Below is a small trained network, with its code and all its weights. Each question gives an input and a target symbol and asks what happens when units are switched off, that is, made to give their printed mean instead of their output.

import numpy as np


def w(rows, s, z=0):
    codes = np.array(rows[::2]) - 128.0
    scale = np.full(codes.shape[1], s)
    scale[-1] = z or s
    return codes * scale


def norm(h):
    return h / np.sqrt((h * h).mean(-1, keepdims=True) + 1e-5)


def f(y):
    return y / 2 * (1 + np.tanh(0.7978845608 * (y + 0.044715 * y**3)))


def softmax(a):
    e = np.exp(a - a.max(-1, keepdims=True))
    return e / e.sum(-1, keepdims=True)


def log_softmax(a):
    a = a - a.max(-1, keepdims=True)
    return a - np.log(np.exp(a).sum(-1, keepdims=True))


def net(x, mask):
    ids = ['βγδηθλμστφω'.index(c) for c in x.split()]
    T = len(ids)
    res = E[ids] + P[:T]
    r = norm(res)
    for j in range(2):
        rows = slice(2 * j, 2 * j + 2)
        q, k, v = (r @ M[0][rows].T for M in (Q, K, V))
        z = softmax(np.where(np.tri(T) > 0, q @ k.T / 2**0.5, -1e9)) @ v
        o = O[0][rows]
        res = res + np.where(mask[j], z, o[:, -1]) @ o[:, :-1]
    y = f(norm(res) @ A[0][:, :-1].T + A[0][:, -1])
    res = res + np.where(mask[2:6], y, B[0][:, -1]) @ B[0][:, :-1]
    return log_softmax(norm(res)[-1] @ U[:, :-1].T + U[:, -1])


Q, K, V, O, A, B = {}, {}, {}, {}, {}, {}
E = w([
[225,153,205,111,154,92,50],'β',
[127,60,176,191,56,100,107],'γ',
[68,76,176,110,121,251,122],'δ',
[101,194,194,167,95,100,45],'η',
[202,37,82,62,99,145,63],'θ',
[88,162,81,77,48,203,92],'λ',
[74,92,96,106,181,68,36],'μ',
[198,187,69,179,85,164,113],'σ',
[155,110,158,69,192,128,196],'τ',
[149,77,145,204,172,212,50],'φ',
[127,140,76,86,240,203,139],'ω',
],0.012)
P = w([
[141,205,97,181,157,4,247],'0',
[160,183,253,76,129,212,35],'1',
[161,173,241,77,135,203,26],'2',
[165,169,238,74,119,212,29],'3',
[163,185,222,84,106,203,27],'4',
[165,167,247,83,119,225,35],'5',
],0.0047)
Q[0] = w([
[69,110,83,155,116,80,245],'head 0',
[172,123,171,108,145,136,89],'head 0',
[81,85,88,96,165,82,151],'head 1',
[152,137,225,97,123,204,19],'head 1',
],0.011)
K[0] = w([
[161,109,240,43,97,253,25],'head 0',
[113,84,96,126,126,55,204],'head 0',
[159,146,177,52,78,135,36],'head 1',
[123,152,47,140,169,1,205],'head 1',
],0.0078)
V[0] = w([
[170,94,40,174,118,127,133],'head 0',
[55,205,73,157,97,176,104],'head 0',
[92,119,64,1,172,80,188],'head 1',
[164,122,143,86,182,236,110],'head 1',
],0.0072)
O[0] = w([
[154,11,154,176,154,123,152,137],'head 0',
[61,123,197,70,112,76,138,65],'head 0',
[49,124,54,152,200,46,255,58],'head 1',
[169,188,189,174,142,106,187,4],'head 1',
],0.0081,0.003)
A[0] = w([
[30,111,253,18,87,54,165,2],'neuron 0',
[190,111,140,34,87,230,38,124],'neuron 1',
[78,244,212,116,173,181,71,48],'neuron 2',
[160,174,99,34,78,239,253,123],'neuron 3',
],0.0062,0.0077)
B[0] = w([
[172,120,75,183,80,252,174,138],'neuron 0',
[126,145,85,150,118,38,254,254],'neuron 1',
[91,119,65,245,146,190,83,161],'neuron 2',
[82,146,156,124,82,72,75,137],'neuron 3',
],0.0086,0.0087)
U = w([
[193,139,198,88,175,119,100,254],'β',
[112,34,198,165,75,53,180,143],'γ',
[63,104,166,100,113,227,172,180],'δ',
[73,195,179,195,129,99,86,159],'η',
[184,29,47,57,89,133,101,62],'θ',
[82,196,116,18,50,110,105,110],'λ',
[55,73,71,98,176,79,69,214],'μ',
[191,199,33,170,92,143,163,34],'σ',
[93,150,193,103,163,74,253,95],'τ',
[167,41,110,196,201,201,90,51],'φ',
[110,170,57,108,224,173,184,124],'ω',
],0.011,0.0043)

Each question gives the input, a string of symbols that net reads in full, and the target symbol t.
The units are the heads (2 rows each of Q, K, V and O) and the neurons (one row each of A and B). Each row of codes is followed by its name. A weight is (code - 128) times the scale printed after its matrix; where a second scale follows, it is the last column's (O, A, B and U).
mask holds one flag per unit, heads first, then neurons. A switched-off unit (its flag False) gives its mean, the last column of its rows in O or B, instead of its output. The means were averaged over made-up inputs and are rounded, as every weight is.
A unit's drop is (log p(t) with every unit on - log p(t) with that unit switched off) / (log p(t) with every unit on - log p(t) with every unit switched off).
The circuit of an input: a set's keep is (log p(t) with only the set's units on - log p(t) with every unit switched off) / (log p(t) with every unit on - log p(t) with every unit switched off). Starting from all 6 units, units are removed one at a time, each time the one whose removal leaves the highest keep (on an exact tie, the one counted first), for as long as the keep stays at least 0.8.
circuit, biggest first: the units of the circuit, biggest drop first
k most important neurons: the k neurons with the biggest drops, biggest first
which heads matter: for each layer, one digit per head in row order, 1 if its drop is at least 0.15 and else 0, layers parted by /
drop when u is switched off: that unit's drop, to one decimal
input β φ β μ, target σ: circuit, biggest first	head 0; neuron 1
input λ φ θ λ σ, target δ: circuit, biggest first	head 0; head 1; neuron 0; neuron 1
input γ γ δ λ τ, target θ: which heads matter	11
input τ γ μ μ, target ω: which heads matter	11
input θ β ω δ β, target φ: which heads matter	11
input μ μ β η ω τ, target μ: circuit, biggest first	head 1; neuron 1
input θ γ η β ω, target φ: circuit, biggest first	head 0
input δ λ σ γ, target η: which heads matter	11
input λ ω η γ γ μ, target δ: 2 most important neurons	neuron 0; neuron 1
input ω φ σ δ γ γ, target τ: which heads matter	01
input η γ μ γ γ γ, target λ: circuit, biggest first	head 0; head 1
input τ γ φ, target ω: which heads matter	01
input σ β γ θ η β, target γ: which heads matter	10
input β β γ λ θ β, target σ: which heads matter	10
input γ ω σ, target θ: circuit, biggest first	head 1
input λ σ β ω β μ, target δ: circuit, biggest first	head 0; neuron 0; neuron 1
input δ η μ η λ μ, target η: which heads matter	11
input μ θ β η, target μ: which heads matter	01
input β θ η ω, target σ: which heads matter	11
input η β η, target λ: circuit, biggest first	head 0
input η β δ, target λ: circuit, biggest first	head 1; head 0
input τ ω σ, target ω: which heads matter	01
input β β β γ, target σ: 2 most important neurons	neuron 1; neuron 3
input η β β μ, target λ: drop when head 1 is switched off	0.3
input θ σ τ μ η β, target φ: drop when head 0 is switched off	0.8
input β ω β φ θ, target σ: drop when head 0 is switched off	0.4
